Below is a small trained network, with its code and all its weights. Each question gives an input and a target symbol and asks what happens when units are switched off, that is, made to give their printed mean instead of their output.

import numpy as np


def w(rows, s, z=0):
    codes = np.array(rows[::2]) - 128.0
    scale = np.full(codes.shape[1], s)
    scale[-1] = z or s
    return codes * scale


def f(y):
    return y / 2 * (1 + np.tanh(0.7978845608 * (y + 0.044715 * y**3)))


def softmax(a):
    e = np.exp(a - a.max(-1, keepdims=True))
    return e / e.sum(-1, keepdims=True)


def log_softmax(a):
    a = a - a.max(-1, keepdims=True)
    return a - np.log(np.exp(a).sum(-1, keepdims=True))


def net(x, mask):
    ids = ['ζηλμξπτω'.index(c) for c in x.split()]
    T = len(ids)
    res = E[ids] + P[:T]
    r = res
    for j in range(2):
        rows = slice(2 * j, 2 * j + 2)
        q, k, v = (r @ M[0][rows].T for M in (Q, K, V))
        z = softmax(np.where(np.tri(T) > 0, q @ k.T / 2**0.5, -1e9)) @ v
        o = O[0][rows]
        res = res + np.where(mask[j], z, o[:, -1]) @ o[:, :-1]
    y = f(res @ A[0][:, :-1].T + A[0][:, -1])
    res = res + np.where(mask[2:14], y, B[0][:, -1]) @ B[0][:, :-1]
    return log_softmax(res[-1] @ U[:, :-1].T + U[:, -1])


Q, K, V, O, A, B = {}, {}, {}, {}, {}, {}
E = w([
[138,152,115,153,135],'ζ',
[15,118,151,143,88],'η',
[168,145,218,168,154],'λ',
[66,160,125,13,47],'μ',
[49,212,5,147,124],'ξ',
[199,135,45,82,43],'π',
[178,254,159,111,200],'τ',
[199,101,172,54,47],'ω',
],0.016)
P = w([
[128,244,187,146,41],'0',
[136,161,161,77,102],'1',
[132,158,166,76,101],'2',
[133,159,163,78,95],'3',
[139,164,165,74,93],'4',
[130,172,170,71,97],'5',
[134,166,164,78,91],'6',
[134,169,171,74,89],'7',
[129,172,166,84,82],'8',
],0.011)
Q[0] = w([
[144,1,82,184,137],'head 1',
[145,237,163,85,86],'head 1',
[118,108,94,103,83],'head 2',
[125,212,162,117,31],'head 2',
],0.016)
K[0] = w([
[147,40,77,70,189],'head 1',
[132,179,156,171,8],'head 1',
[125,106,63,155,81],'head 2',
[133,229,187,184,16],'head 2',
],0.013)
V[0] = w([
[79,202,46,164,218],'head 1',
[163,180,108,9,148],'head 1',
[106,164,235,143,162],'head 2',
[3,145,131,83,142],'head 2',
],0.0079)
O[0] = w([
[152,173,175,159,13,62],'head 1',
[169,167,54,148,143,194],'head 1',
[161,63,92,204,109,253],'head 2',
[56,189,141,253,61,146],'head 2',
],0.011,0.0058)
A[0] = w([
[188,134,135,128,131,93],'neuron 1',
[149,187,217,141,188,161],'neuron 2',
[150,141,173,162,81,2],'neuron 3',
[122,51,145,231,88,107],'neuron 4',
[9,158,76,108,132,143],'neuron 5',
[72,134,65,46,49,126],'neuron 6',
[181,90,106,223,161,126],'neuron 7',
[206,151,190,163,179,88],'neuron 8',
[74,115,89,91,61,135],'neuron 9',
[98,147,143,110,185,251],'neuron 10',
[159,159,120,171,61,176],'neuron 11',
[88,163,131,162,59,111],'neuron 12',
],0.012,0.0092)
B[0] = w([
[116,132,85,58,89,150],'neuron 1',
[91,110,146,176,52,171],'neuron 2',
[71,87,72,99,81,163],'neuron 3',
[175,81,92,142,190,181],'neuron 4',
[144,139,179,149,121,185],'neuron 5',
[170,135,118,192,93,217],'neuron 6',
[16,123,71,99,80,166],'neuron 7',
[203,119,105,120,30,166],'neuron 8',
[206,104,146,205,131,188],'neuron 9',
[44,148,159,146,80,189],'neuron 10',
[148,103,138,98,255,255],'neuron 11',
[124,124,113,50,172,225],'neuron 12',
],0.0093,0.014)
U = w([
[16,136,105,49,170,193],'ζ',
[83,58,230,182,173,206],'η',
[84,21,99,158,44,111],'λ',
[194,139,234,168,90,159],'μ',
[92,214,73,227,168,102],'ξ',
[182,150,10,136,119,1],'π',
[96,244,132,68,44,171],'τ',
[169,116,240,2,166,123],'ω',
],0.0067,0.0061)

Each question gives the input, a string of symbols that net reads in full, and the target symbol t.
The units are the heads (2 rows each of Q, K, V and O) and the neurons (one row each of A and B). Each row of codes is followed by its name. A weight is (code - 128) times the scale printed after its matrix; where a second scale follows, it is the last column's (O, A, B and U).
mask holds one flag per unit, heads first, then neurons. A switched-off unit (its flag False) gives its mean, the last column of its rows in O or B, instead of its output. The means were averaged over made-up inputs and are rounded, as every weight is.
A unit's drop is (log p(t) with every unit on - log p(t) with that unit switched off) / (log p(t) with every unit on - log p(t) with every unit switched off).
The circuit of an input: a set's keep is (log p(t) with only the set's units on - log p(t) with every unit switched off) / (log p(t) with every unit on - log p(t) with every unit switched off). Starting from the 12 units with the biggest drops (on a tie, the unit counted first), units are removed one at a time, each time the one whose removal leaves the highest keep (on an exact tie, the one counted first), for as long as the keep stays at least 0.8.
units of the circuit, in order: the units of the circuit, biggest drop first
most important unit: the unit with the biggest drop
top k neurons: the k neurons with the biggest drops, biggest first
which heads matter: for each layer, one digit per head in row order, 1 if its drop is at least 0.15 and else 0, layers parted by /
drop when u is switched off: that unit's drop, to one decimal
input μ λ τ, target τ: units of the circuit, in order	neuron 9; neuron 11
input π π ζ ξ μ τ ω ξ ω, target τ: which heads matter	01
input ξ ζ ζ π μ ξ π τ μ, target ω: units of the circuit, in order	neuron 11; head 1
input η η ζ λ π τ ζ λ ω, target η: units of the circuit, in order	head 2; neuron 11
input ξ λ τ τ π τ η, target ω: which heads matter	10
input π ω η π λ ζ, target ζ: which heads matter	10
input λ ζ μ, target λ: units of the circuit, in order	head 2; neuron 11
input η τ τ τ ξ, target η: units of the circuit, in order	head 1; head 2; neuron 5; neuron 11
input ζ η π, target μ: units of the circuit, in order	head 1; neuron 7; neuron 3
input ξ λ π ζ, target ω: units of the circuit, in order	head 1; neuron 11; neuron 12
input ω λ μ μ λ ω λ, target ζ: top neuron	neuron 6
input λ ζ ζ, target λ: units of the circuit, in order	head 2; neuron 7
input τ η τ, target π: top 2 neurons	neuron 8; neuron 10
input τ ξ τ π π τ ω λ, target π: most important unit	head 1
input λ μ ζ μ, target λ: top 2 neurons	neuron 11; neuron 5
input ω ξ μ τ π ξ ω π, target ζ: top 2 neurons	neuron 9; neuron 8
input ξ τ ξ μ ξ ω λ τ λ, target ω: top 4 neurons	neuron 11; neuron 12; neuron 6; neuron 10
input λ τ μ λ τ ξ, target λ: top 3 neurons	neuron 11; neuron 12; neuron 7
input π λ ζ ζ, target τ: drop when neuron 12 is switched off	0.2
input ξ μ π π, target ω: top neuron	neuron 11
input τ π π ω η ζ λ λ τ, target π: drop when head 1 is switched off	1.2
input π ξ μ τ τ τ π μ, target μ: drop when neuron 12 is switched off	0.2
